Below is a small trained network, with its code and all its weights. Each question gives an input and a target symbol and asks what happens when units are switched off, that is, made to give their printed mean instead of their output.

import numpy as np


def w(rows, s, z=0):
    codes = np.array(rows[::2]) - 128.0
    scale = np.full(codes.shape[1], s)
    scale[-1] = z or s
    return codes * scale


def f(y):
    return y / 2 * (1 + np.tanh(0.7978845608 * (y + 0.044715 * y**3)))


def softmax(a):
    e = np.exp(a - a.max(-1, keepdims=True))
    return e / e.sum(-1, keepdims=True)


def log_softmax(a):
    a = a - a.max(-1, keepdims=True)
    return a - np.log(np.exp(a).sum(-1, keepdims=True))


def net(x, mask):
    ids = ['ΣΦΩαγδζηθλξπψ'.index(c) for c in x.split()]
    T = len(ids)
    res = E[ids] + P[:T]
    u = 0
    for l in range(2):
        r = res
        for j in range(2):
            rows = slice(3 * j, 3 * j + 3)
            q, k, v = (r @ M[l][rows].T for M in (Q, K, V))
            z = softmax(np.where(np.tri(T) > 0, q @ k.T / 3**0.5, -1e9)) @ v
            o = O[l][rows]
            res = res + np.where(mask[u + j], z, o[:, -1]) @ o[:, :-1]
        u += 2
        y = f(res @ A[l][:, :-1].T + A[l][:, -1])
        res = res + np.where(mask[u : u + 8], y, B[l][:, -1]) @ B[l][:, :-1]
        u += 8
    return log_softmax(res[-1] @ U[:, :-1].T + U[:, -1])


Q, K, V, O, A, B = {}, {}, {}, {}, {}, {}
E = w([
[180,169,149,113,112,103,216,155,164,76,135],'Σ',
[106,123,91,121,169,61,132,117,113,163,164],'Φ',
[102,131,165,97,234,103,106,115,95,101,82],'Ω',
[90,172,155,171,199,117,155,140,192,46,150],'α',
[103,119,172,139,139,143,46,137,165,84,146],'γ',
[65,120,67,140,80,138,22,135,142,111,153],'δ',
[104,61,81,253,127,176,173,75,177,54,54],'ζ',
[186,62,150,122,183,64,115,146,70,87,65],'η',
[75,246,136,160,152,158,93,149,125,122,160],'θ',
[70,91,152,75,166,135,166,213,107,145,149],'λ',
[116,103,161,123,132,143,175,183,185,205,115],'ξ',
[104,159,161,215,79,114,67,117,134,129,147],'π',
[125,163,78,99,150,131,67,153,123,171,75],'ψ',
],0.021)
P = w([
[235,3,109,117,49,206,234,195,166,70,183],'0',
[128,106,97,163,115,63,69,117,178,114,55],'1',
[120,117,129,148,122,79,104,135,183,108,42],'2',
[104,108,146,156,105,89,96,136,182,105,23],'3',
[95,107,135,163,92,85,99,121,185,106,24],'4',
[92,120,124,171,86,110,86,137,202,116,24],'5',
[78,110,156,165,101,107,125,132,211,106,6],'6',
],0.0061)
Q[0] = w([
[2,81,134,139,121,95,196,127,151,137,89],'L0H0',
[114,67,95,56,125,234,141,124,125,196,126],'L0H0',
[186,112,168,56,155,251,117,76,91,127,225],'L0H0',
[77,119,66,149,116,143,102,191,174,114,36],'L0H1',
[77,135,202,82,69,164,132,7,173,107,85],'L0H1',
[37,180,204,111,141,18,106,136,208,27,115],'L0H1',
],0.0073)
K[0] = w([
[224,124,94,111,108,193,212,170,228,172,112],'L0H0',
[117,138,123,41,39,79,96,233,147,125,125],'L0H0',
[130,166,245,64,141,46,61,163,156,154,155],'L0H0',
[145,73,188,141,107,172,168,148,124,139,223],'L0H1',
[67,112,180,108,159,143,140,186,104,202,100],'L0H1',
[127,2,177,184,130,223,180,134,194,213,97],'L0H1',
],0.0076)
V[0] = w([
[70,131,36,91,77,58,102,164,163,122,220],'L0H0',
[40,78,68,167,40,68,242,57,118,88,86],'L0H0',
[91,162,77,129,130,26,93,188,118,149,149],'L0H0',
[73,26,122,173,124,181,135,125,109,154,92],'L0H1',
[253,173,65,187,105,75,93,94,93,38,133],'L0H1',
[99,175,121,129,99,154,184,147,64,179,24],'L0H1',
],0.0049)
O[0] = w([
[167,136,83,89,44,74,117,125,136,126,128,130],'L0H0',
[61,75,101,143,148,130,85,254,118,172,127,192],'L0H0',
[112,104,204,179,73,86,160,78,172,84,113,117],'L0H0',
[137,101,46,156,148,157,105,223,97,159,96,120],'L0H1',
[85,42,128,187,85,165,138,16,168,64,145,113],'L0H1',
[155,113,73,207,109,134,99,110,13,159,140,3],'L0H1',
],0.0073,0.0041)
A[0] = w([
[239,148,183,169,69,182,89,126,63,185,83,3],'L0N0',
[15,141,157,132,168,71,1,44,90,166,144,179],'L0N1',
[182,91,118,84,94,137,179,126,140,163,185,88],'L0N2',
[181,141,101,136,71,95,207,99,80,82,17,78],'L0N3',
[151,69,132,109,110,117,70,145,25,68,139,5],'L0N4',
[228,174,145,89,114,132,95,135,105,163,49,35],'L0N5',
[148,234,156,150,53,159,160,57,132,81,134,8],'L0N6',
[153,186,180,141,17,186,47,68,131,63,134,64],'L0N7',
],0.0074,0.0045)
B[0] = w([
[122,133,90,86,165,137,151,87,132,44,148,123],'L0N0',
[135,134,143,161,95,165,204,169,154,65,66,254],'L0N1',
[134,150,103,171,146,123,162,123,69,163,73,122],'L0N2',
[118,117,128,118,143,178,94,120,117,137,83,121],'L0N3',
[140,176,136,168,67,131,145,132,111,191,120,121],'L0N4',
[83,120,88,157,132,91,101,108,178,141,196,132],'L0N5',
[127,106,170,127,131,163,245,123,154,183,113,133],'L0N6',
[117,126,135,158,152,142,99,83,90,144,105,152],'L0N7',
],0.011,0.0069)
Q[1] = w([
[108,156,129,88,91,59,126,160,166,145,104],'L1H0',
[183,136,124,107,133,208,82,102,96,136,199],'L1H0',
[106,73,90,127,179,160,178,186,162,93,99],'L1H0',
[113,106,76,124,123,157,130,106,65,143,208],'L1H1',
[174,80,87,149,90,95,204,116,156,109,138],'L1H1',
[91,135,205,142,112,149,79,255,163,125,95],'L1H1',
],0.0097)
K[1] = w([
[102,24,95,142,159,154,119,164,105,169,172],'L1H0',
[99,183,71,136,132,15,160,102,145,5,82],'L1H0',
[157,105,116,104,146,145,90,63,106,143,254],'L1H0',
[110,180,91,172,171,85,85,42,117,103,20],'L1H1',
[83,147,72,136,122,90,182,85,116,157,112],'L1H1',
[180,56,72,88,150,203,161,101,84,100,245],'L1H1',
],0.0069)
V[1] = w([
[39,67,254,218,146,118,128,70,100,118,151],'L1H0',
[89,66,164,85,39,122,115,129,192,207,135],'L1H0',
[88,133,107,45,193,112,150,107,98,68,89],'L1H0',
[139,184,77,159,92,186,191,61,130,48,136],'L1H1',
[171,156,147,139,180,118,49,109,215,142,57],'L1H1',
[56,126,104,110,127,91,150,134,207,96,187],'L1H1',
],0.0086)
O[1] = w([
[86,112,167,238,188,94,72,66,105,120,61,156],'L1H0',
[197,197,227,130,68,66,72,211,75,77,209,106],'L1H0',
[1,113,185,45,130,102,240,64,138,126,110,182],'L1H0',
[193,71,81,95,177,47,160,97,129,127,42,165],'L1H1',
[199,159,103,217,52,151,171,152,230,128,116,134],'L1H1',
[103,112,80,115,53,58,150,162,111,137,133,249],'L1H1',
],0.0086,0.013)
A[1] = w([
[184,111,132,232,22,129,107,153,219,132,83,60],'L1N0',
[93,172,60,207,159,133,69,142,135,66,132,87],'L1N1',
[18,70,147,96,144,86,129,79,183,246,108,138],'L1N2',
[3,101,110,65,113,207,198,73,141,134,100,130],'L1N3',
[180,140,85,161,163,95,78,43,175,206,78,58],'L1N4',
[149,98,230,143,202,250,128,143,158,96,188,62],'L1N5',
[141,184,100,41,147,206,80,110,50,170,227,3],'L1N6',
[64,79,54,96,175,122,95,21,67,164,198,61],'L1N7',
],0.0054,0.0059)
B[1] = w([
[154,125,100,153,190,141,187,84,99,52,196,160],'L1N0',
[129,106,165,61,71,151,199,95,101,156,150,147],'L1N1',
[180,212,110,174,112,145,78,165,185,134,106,236],'L1N2',
[166,179,103,121,179,91,114,113,34,87,153,251],'L1N3',
[77,133,71,69,70,141,121,111,164,245,139,136],'L1N4',
[127,104,81,152,74,158,65,108,152,116,70,139],'L1N5',
[158,96,120,193,93,51,86,88,124,60,76,132],'L1N6',
[123,161,227,125,134,85,218,255,121,59,20,129],'L1N7',
],0.0075,0.017)
U = w([
[176,113,134,57,111,162,197,123,110,186,125,229],'Σ',
[99,104,92,120,108,2,166,134,70,176,143,99],'Φ',
[170,93,184,59,173,116,120,147,73,97,72,17],'Ω',
[100,94,161,121,197,65,113,115,215,118,213,83],'α',
[140,77,161,101,116,138,84,130,151,130,102,125],'γ',
[105,116,67,69,109,109,68,88,42,89,152,2],'δ',
[101,86,91,137,163,128,106,194,87,160,128,20],'ζ',
[155,89,165,93,131,97,72,123,109,192,91,235],'η',
[128,212,137,133,143,139,151,135,66,209,127,172],'θ',
[41,132,186,90,103,75,105,139,51,168,154,253],'λ',
[201,146,148,130,125,103,86,177,108,167,137,139],'ξ',
[129,110,161,181,130,77,108,111,62,171,157,123],'π',
[157,157,90,69,80,148,72,132,143,191,95,155],'ψ',
],0.007,0.0052)

Each question gives the input, a string of symbols that net reads in full, and the target symbol t.
The units are the heads (3 rows each of Q, K, V and O) and the neurons (one row each of A and B). Each row of codes is followed by its name. A weight is (code - 128) times the scale printed after its matrix; where a second scale follows, it is the last column's (O, A, B and U).
mask holds one flag per unit, layer by layer, with each layer's heads first. A switched-off unit (its flag False) gives its mean, the last column of its rows in O or B, instead of its output. The means were averaged over made-up inputs and are rounded, as every weight is.
A unit's drop is (log p(t) with every unit on - log p(t) with that unit switched off) / (log p(t) with every unit on - log p(t) with every unit switched off).
The circuit of an input: a set's keep is (log p(t) with only the set's units on - log p(t) with every unit switched off) / (log p(t) with every unit on - log p(t) with every unit switched off). Starting from the 12 units with the biggest drops (on a tie, the unit counted first), units are removed one at a time, each time the one whose removal leaves the highest keep (on an exact tie, the one counted first), for as long as the keep stays at least 0.8.
units of the circuit, in order: the units of the circuit, biggest drop first
unit that matters most: the unit with the biggest drop
top k neurons: the k neurons with the biggest drops, biggest first
top k neurons in layer l: the k neurons of layer l with the biggest drops, biggest first
which heads matter: for each layer, one digit per head in row order, 1 if its drop is at least 0.15 and else 0, layers parted by /
input α Ω π α θ, target Φ: units of the circuit, in order	L1H1
input α ξ α ζ, target ζ: which heads matter	10 / 00
input α α λ Φ, target λ: units of the circuit, in order	L1H0; L0N1; L1H1
input Σ Φ π Ω, target Ω: units of the circuit, in order	L1H1; L0N2
input ζ α Φ, target ζ: units of the circuit, in order	L0H0; L0H1
input ζ θ α Φ Σ, target ζ: units of the circuit, in order	L0H0; L0H1
input η α λ α α, target λ: top 4 neurons	L0N4; L1N2; L1N1; L0N1
input Φ δ η, target λ: top 2 neurons	L0N1; L1N2
input Φ Φ δ ψ, target λ: top 2 neurons	L1N2; L0N1
input Φ δ Φ θ, target λ: units of the circuit, in order	L1H1; L1N2
input π Φ λ Φ, target π: units of the circuit, in order	L1H0; L0H1; L0N7; L0N1
input γ Ω ξ α Ω π, target ξ: which heads matter	01 / 11
input ζ ζ α, target ζ: which heads matter	11 / 00
input ψ α Ω δ α α, target Σ: top 2 neurons in layer 0	L0N1; L0N0
input Σ Ω ψ Φ, target Ω: unit that matters most	L1H1
input α Ω δ, target Φ: which heads matter	01 / 01
input θ Φ ξ λ α, target λ: top 2 neurons	L0N7; L1N2
input δ π Σ, target ξ: top 2 neurons in layer 0	L0N1; L0N4
input α ζ α π α, target ζ: which heads matter	10 / 00
input α ζ δ α γ, target ζ: which heads matter	10 / 00
input Φ Φ Ω, target λ: unit that matters most	L1H1
input Φ δ Φ α ξ Ω, target ξ: units of the circuit, in order	L1H0; L0H0
input α α π, target π: top 3 neurons	L0N7; L1N0; L0N6
input λ α π Ω Φ Σ η, target λ: which heads matter	00 / 01
input θ Σ α η, target η: top 2 neurons	L0N6; L1N4
input α Φ ξ Σ γ ψ, target ξ: which heads matter	00 / 10
input Ω Σ ψ, target θ: top neuron	L1N3
input Φ α Φ α Ω λ, target λ: units of the circuit, in order	L1H1; L0N1
input ξ α ψ Φ γ α ζ, target ζ: top 3 neurons	L1N2; L0N0; L0N2
